Below are the code and all the weights of a small trained network. Each question names an input and a class and asks about switching units off, where a switched-off unit gives its printed mean instead of its output.

import numpy as np


def w(rows, s, z=0):
    codes = np.array(rows[::2]) - 128.0
    scale = np.full(codes.shape[1], s)
    scale[-1] = z or s
    return codes * scale


def f(y):
    return y / 2 * (1 + np.tanh(0.7978845608 * (y + 0.044715 * y**3)))


def log_softmax(a):
    a = a - a.max(-1, keepdims=True)
    return a - np.log(np.exp(a).sum(-1, keepdims=True))


def net(x, mask):
    res = np.array(x, float).reshape(1, 6) / 4 @ E
    y = f(res @ A[0][:, :-1].T + A[0][:, -1])
    res = res + np.where(mask, y, B[0][:, -1]) @ B[0][:, :-1]
    return log_softmax(res[-1] @ U[:, :-1].T + U[:, -1])


A, B = {}, {}
E = w([
[127,129,131,127,129,126],'x0',
[126,127,128,130,126,129],'x1',
[76,111,72,37,96,178],'x2',
[145,125,245,99,158,186],'x3',
[187,198,131,114,31,155],'x4',
[126,127,129,129,129,130],'x5',
],0.012)
A[0] = w([
[89,142,63,65,70,167,183],'n1',
[173,173,111,171,94,84,123],'n2',
[76,66,158,74,174,186,103],'n3',
[79,53,98,204,219,31,19],'n4',
[178,180,105,177,89,78,115],'n5',
[130,129,128,133,126,129,126],'n6',
[51,91,9,126,116,50,43],'n7',
[104,134,78,79,81,176,126],'n8',
[79,142,42,52,50,189,20],'n9',
[129,127,127,128,130,127,124],'n10',
[83,106,60,129,118,104,178],'n11',
[128,127,129,127,127,126,129],'n12',
[207,174,255,128,134,195,2],'n13',
[68,62,162,65,174,194,101],'n14',
[178,174,108,175,91,81,121],'n15',
[177,177,107,179,91,79,121],'n16',
[129,126,129,128,127,127,128],'n17',
[76,63,159,69,173,191,103],'n18',
[152,116,185,169,174,111,200],'n19',
[182,179,103,179,90,80,114],'n20',
[174,177,106,173,91,78,117],'n21',
[185,207,153,70,30,219,26],'n22',
[169,119,214,202,204,66,36],'n23',
],0.0065,0.0075)
B[0] = w([
[145,100,162,162,174,134,255],'n1',
[102,150,91,94,92,143,175],'n2',
[82,127,121,98,90,188,199],'n3',
[222,197,65,150,116,44,219],'n4',
[94,150,86,88,83,148,182],'n5',
[126,128,126,127,127,127,127],'n6',
[120,37,229,202,254,186,219],'n7',
[161,123,138,155,164,113,196],'n8',
[233,189,74,179,149,43,199],'n9',
[126,128,129,127,126,128,126],'n10',
[173,144,121,158,156,96,217],'n11',
[130,128,129,128,126,129,129],'n12',
[228,189,70,166,140,44,224],'n13',
[83,126,123,97,90,189,210],'n14',
[99,148,90,95,90,144,180],'n15',
[102,143,96,97,93,142,183],'n16',
[127,127,127,127,129,127,128],'n17',
[89,127,124,106,95,175,204],'n18',
[163,153,103,140,132,95,250],'n19',
[97,147,90,89,86,146,182],'n20',
[93,152,82,86,81,150,178],'n21',
[162,68,195,206,246,135,233],'n22',
[104,50,206,170,215,183,209],'n23',
],0.0086,0.0061)
U = w([
[187,198,80,144,120,21,188],'0',
[112,15,218,162,186,171,151],'1',
[2,143,99,7,25,184,9],'2',
],0.0095,0.0014)

Each question gives the input, the list of numbers given to net, and the class t.
The units are the neurons (one row each of A and B). Each row of codes is followed by its name. A weight is (code - 128) times the scale printed after its matrix; where a second scale follows, it is the last column's (A, B and U).
mask holds one flag per neuron, in row order. A switched-off neuron (its flag False) gives its mean, the last column of its row in B, instead of its output. The means were averaged over made-up inputs and are rounded, as every weight is.
A unit's drop is (log p(t) with every unit on - log p(t) with that unit switched off) / (log p(t) with every unit on - log p(t) with every unit switched off).
The circuit of an input: a set's keep is (log p(t) with only the set's units on - log p(t) with every unit switched off) / (log p(t) with every unit on - log p(t) with every unit switched off). Starting from the 12 units with the biggest drops (on a tie, the unit counted first), units are removed one at a time, each time the one whose removal leaves the highest keep (on an exact tie, the one counted first), for as long as the keep stays at least 0.8.
circuit, biggest first: the units of the circuit, biggest drop first
k most important neurons: the k neurons with the biggest drops, biggest first
drop of u: that unit's drop, to one decimal
input [-7,-1,0,8,2,7], class 0: circuit, biggest first -> n13
input [5,-4,3,-3,-1,1], class 1: circuit, biggest first -> n4, n7
input [0,0,-2,-1,-4,-2], class 0: 4 most important neurons -> n4, n7, n22, n1
input [4,-4,-4,8,3,-7], class 0: 2 most important neurons -> n13, n7
input [-7,7,7,-1,8,-8], class 0: 2 most important neurons -> n9, n7
input [0,-7,-8,4,2,-2], class 0: 3 most important neurons -> n13, n7, n19
input [2,8,-4,-1,-4,5], class 0: 3 most important neurons -> n4, n7, n22
input [-5,8,1,2,-1,5], class 2: 2 most important neurons -> n22, n7
input [1,0,7,0,4,7], class 0: 2 most important neurons -> n9, n7
input [4,-8,0,-2,-7,1], class 0: 3 most important neurons -> n4, n22, n23
input [3,4,3,3,6,-7], class 1: 2 most important neurons -> n22, n4
input [4,8,2,-8,-3,1], class 1: 2 most important neurons -> n7, n13
input [8,7,8,-4,-4,-7], class 1: drop of n7 -> 0.5
input [7,4,7,3,8,6], class 1: circuit, biggest first -> n22
input [-8,6,3,-6,-3,7], class 1: drop of n7 -> 1.6
input [6,-7,4,-4,-3,-1], class 1: drop of n7 -> 0.5
input [5,-8,-3,-3,-7,6], class 0: drop of n4 -> 3.6
